Below are the code and all the weights of a small trained network. Each question names an input and a target symbol and asks about switching units off, where a switched-off unit gives its printed mean instead of its output.

import numpy as np


def w(rows, s, z=0):
    codes = np.array(rows[::2]) - 128.0
    scale = np.full(codes.shape[1], s)
    scale[-1] = z or s
    return codes * scale


def norm(h):
    return h / np.sqrt((h * h).mean(-1, keepdims=True) + 1e-5)


def f(y):
    return np.maximum(y, 0)


def softmax(a):
    e = np.exp(a - a.max(-1, keepdims=True))
    return e / e.sum(-1, keepdims=True)


def log_softmax(a):
    a = a - a.max(-1, keepdims=True)
    return a - np.log(np.exp(a).sum(-1, keepdims=True))


def net(x, mask):
    ids = ['ΛΞΦΩαγδεζθπστ'.index(c) for c in x.split()]
    T = len(ids)
    res = E[ids] + P[:T]
    u = 0
    for l in range(3):
        q, k, v = (norm(res) @ M[l].T for M in (Q, K, V))
        z = softmax(np.where(np.tri(T) > 0, q @ k.T / 4**0.5, -1e9)) @ v
        res = res + np.where(mask[u], z, O[l][:, -1]) @ O[l][:, :-1]
        u += 1
        y = f(norm(res) @ A[l][:, :-1].T + A[l][:, -1])
        res = res + np.where(mask[u : u + 4], y, B[l][:, -1]) @ B[l][:, :-1]
        u += 4
    return log_softmax(norm(res)[-1] @ U[:, :-1].T + U[:, -1])


Q, K, V, O, A, B = {}, {}, {}, {}, {}, {}
E = w([
[136,123,129,155],'Λ',
[142,62,146,149],'Ξ',
[116,107,118,92],'Φ',
[164,194,180,171],'Ω',
[251,134,120,133],'α',
[145,30,131,122],'γ',
[253,134,120,139],'δ',
[84,155,144,96],'ε',
[121,128,90,108],'ζ',
[79,171,173,97],'θ',
[100,133,133,94],'π',
[127,135,99,125],'σ',
[153,164,86,130],'τ',
],0.024)
P = w([
[137,93,106,99],'0',
[118,142,84,133],'1',
[94,143,105,113],'2',
[163,67,253,156],'3',
[136,145,65,145],'4',
[86,156,100,101],'5',
[163,67,255,154],'6',
[143,151,66,145],'7',
[103,187,98,57],'8',
],0.0096)
Q[0] = w([
[252,120,35,179],'0.h0',
[130,73,61,94],'0.h0',
[101,127,250,152],'0.h0',
[187,118,138,99],'0.h0',
],0.011)
K[0] = w([
[252,135,140,198],'0.h0',
[154,105,86,83],'0.h0',
[69,45,182,152],'0.h0',
[169,162,174,112],'0.h0',
],0.012)
V[0] = w([
[118,181,97,3],'0.h0',
[141,86,136,135],'0.h0',
[227,159,186,101],'0.h0',
[146,134,115,141],'0.h0',
],0.0066)
O[0] = w([
[145,87,185,229,253],'0.h0',
[145,254,208,121,107],'0.h0',
[107,87,78,229,95],'0.h0',
[58,59,80,147,111],'0.h0',
],0.0061,0.0055)
A[0] = w([
[50,119,118,8,18],'0.n0',
[206,8,76,80,254],'0.n1',
[82,122,155,253,22],'0.n2',
[134,170,27,211,253],'0.n3',
],0.007,0.0034)
B[0] = w([
[195,197,182,86,242],'0.n0',
[108,79,203,168,254],'0.n1',
[164,32,140,2,140],'0.n2',
[164,215,17,123,216],'0.n3',
],0.0084,0.0046)
Q[1] = w([
[83,168,96,110],'1.h0',
[55,45,135,64],'1.h0',
[142,134,163,170],'1.h0',
[6,22,79,145],'1.h0',
],0.014)
K[1] = w([
[213,98,175,112],'1.h0',
[37,79,140,64],'1.h0',
[116,156,8,180],'1.h0',
[106,72,102,50],'1.h0',
],0.013)
V[1] = w([
[115,177,107,188],'1.h0',
[57,148,105,123],'1.h0',
[159,119,140,7],'1.h0',
[141,231,191,254],'1.h0',
],0.0067)
O[1] = w([
[109,138,47,254,122],'1.h0',
[104,239,169,137,75],'1.h0',
[251,104,9,98,197],'1.h0',
[109,188,199,251,252],'1.h0',
],0.0051,0.0034)
A[1] = w([
[61,10,94,123,252],'1.n0',
[132,254,116,106,144],'1.n1',
[158,183,23,133,121],'1.n2',
[173,237,203,100,129],'1.n3',
],0.0082,0.0027)
B[1] = w([
[81,202,2,149,159],'1.n0',
[27,71,171,52,217],'1.n1',
[102,39,190,105,177],'1.n2',
[63,175,108,186,255],'1.n3',
],0.0084,0.0077)
Q[2] = w([
[86,184,38,168],'2.h0',
[115,223,81,208],'2.h0',
[89,138,11,207],'2.h0',
[98,157,138,49],'2.h0',
],0.012)
K[2] = w([
[252,172,88,142],'2.h0',
[241,154,51,207],'2.h0',
[205,82,49,153],'2.h0',
[108,201,91,146],'2.h0',
],0.014)
V[2] = w([
[149,249,68,141],'2.h0',
[102,107,92,166],'2.h0',
[38,254,147,150],'2.h0',
[4,115,117,43],'2.h0',
],0.0063)
O[2] = w([
[182,154,62,94,83],'2.h0',
[73,91,2,97,115],'2.h0',
[167,149,204,110,246],'2.h0',
[48,174,145,139,254],'2.h0',
],0.007,0.0043)
A[2] = w([
[43,130,125,55,3],'2.n0',
[125,254,71,105,166],'2.n1',
[35,194,178,157,151],'2.n2',
[89,134,67,179,39],'2.n3',
],0.0089,0.0034)
B[2] = w([
[163,115,123,37,165],'2.n0',
[64,176,96,91,161],'2.n1',
[236,81,65,169,252],'2.n2',
[180,182,255,238,139],'2.n3',
],0.01,0.011)
U = w([
[143,98,90,71,147],'Λ',
[72,112,131,230,205],'Ξ',
[208,110,226,146,107],'Φ',
[138,220,78,254,100],'Ω',
[204,126,45,155,93],'α',
[51,81,120,158,95],'γ',
[213,136,26,158,136],'δ',
[74,132,124,131,117],'ε',
[102,57,158,88,50],'ζ',
[51,183,202,186,176],'θ',
[227,228,98,86,106],'π',
[144,73,95,90,68],'σ',
[80,173,8,169,255],'τ',
],0.013,0.0038)

Each question gives the input, a string of symbols that net reads in full, and the target symbol t.
The units are the heads (4 rows each of Q, K, V and O) and the neurons (one row each of A and B). Each row of codes is followed by its name. A weight is (code - 128) times the scale printed after its matrix; where a second scale follows, it is the last column's (O, A, B and U).
mask holds one flag per unit, layer by layer, with each layer's heads first. A switched-off unit (its flag False) gives its mean, the last column of its rows in O or B, instead of its output. The means were averaged over made-up inputs and are rounded, as every weight is.
A unit's drop is (log p(t) with every unit on - log p(t) with that unit switched off) / (log p(t) with every unit on - log p(t) with every unit switched off).
The circuit of an input: a set's keep is (log p(t) with only the set's units on - log p(t) with every unit switched off) / (log p(t) with every unit on - log p(t) with every unit switched off). Starting from the 12 units with the biggest drops (on a tie, the unit counted first), units are removed one at a time, each time the one whose removal leaves the highest keep (on an exact tie, the one counted first), for as long as the keep stays at least 0.8.
circuit, biggest first: the units of the circuit, biggest drop first
most important unit: the unit with the biggest drop
k most important neurons: the k neurons with the biggest drops, biggest first
k most important neurons of layer l: the k neurons of layer l with the biggest drops, biggest first
input γ θ π π Ξ Φ, target Φ: circuit, biggest first	0.n0, 0.n1
input δ Λ θ θ Φ, target Ξ: most important unit	0.n1
input π π π π τ π ε θ, target τ: 2 most important neurons	1.n3, 0.n1
input ζ Λ Λ π τ π π Φ, target τ: 4 most important neurons	1.n0, 0.n1, 2.n2, 1.n1
input θ Φ π π τ θ Λ π Ξ, target Ξ: 2 most important neurons	1.n0, 0.n0
input Λ θ Λ τ γ, target τ: circuit, biggest first	1.n0, 0.h0
input π π π τ Λ, target τ: 3 most important neurons	2.n2, 0.n2, 0.n0
input π τ Λ Ξ, target Ξ: circuit, biggest first	0.n0, 1.n0, 1.h0
input π θ π α π π δ π, target δ: 4 most important neurons	1.n3, 0.n0, 1.n2, 1.n1
input π ζ θ π Ξ θ Φ Λ, target Λ: 4 most important neurons	1.n2, 1.n1, 0.n3, 1.n3
input Φ Φ Λ δ θ θ Λ θ, target δ: circuit, biggest first	2.n2, 2.h0
input π π γ π Λ Ξ σ, target Ω: 2 most important neurons	1.n1, 1.n2
input γ θ π π π Ω π θ, target Ω: 3 most important neurons	2.n2, 1.n2, 1.n3
input π Ξ π π π σ, target Λ: most important unit	1.n2
input π ε τ θ τ θ π θ, target τ: 4 most important neurons	1.n3, 0.n1, 2.n2, 0.n3
input Ξ α Φ π Ξ π α π, target δ: 4 most important neurons	1.n3, 0.n0, 1.n1, 0.n1
input δ ε Φ δ θ, target δ: 3 most important neurons	2.n2, 1.n2, 1.n3
input θ Ω θ θ Ξ, target Ω: 4 most important neurons	1.n0, 2.n3, 1.n1, 0.n1
input π τ δ Ξ Φ Ξ τ, target Ξ: 3 most important neurons of layer 0	0.n3, 0.n2, 0.n0
input σ τ ζ, target ζ: most important unit	0.n3
input δ θ Φ, target Φ: 3 most important neurons of layer 0	0.n3, 0.n0, 0.n1
input π θ π Λ π Λ θ π τ, target τ: 2 most important neurons of layer 2	2.n2, 2.n1
input θ Λ τ Φ, target Ξ: 3 most important neurons of layer 0	0.n0, 0.n1, 0.n2
input π Λ π Ω π π π Ξ, target Ω: 2 most important neurons of layer 0	0.n1, 0.n0
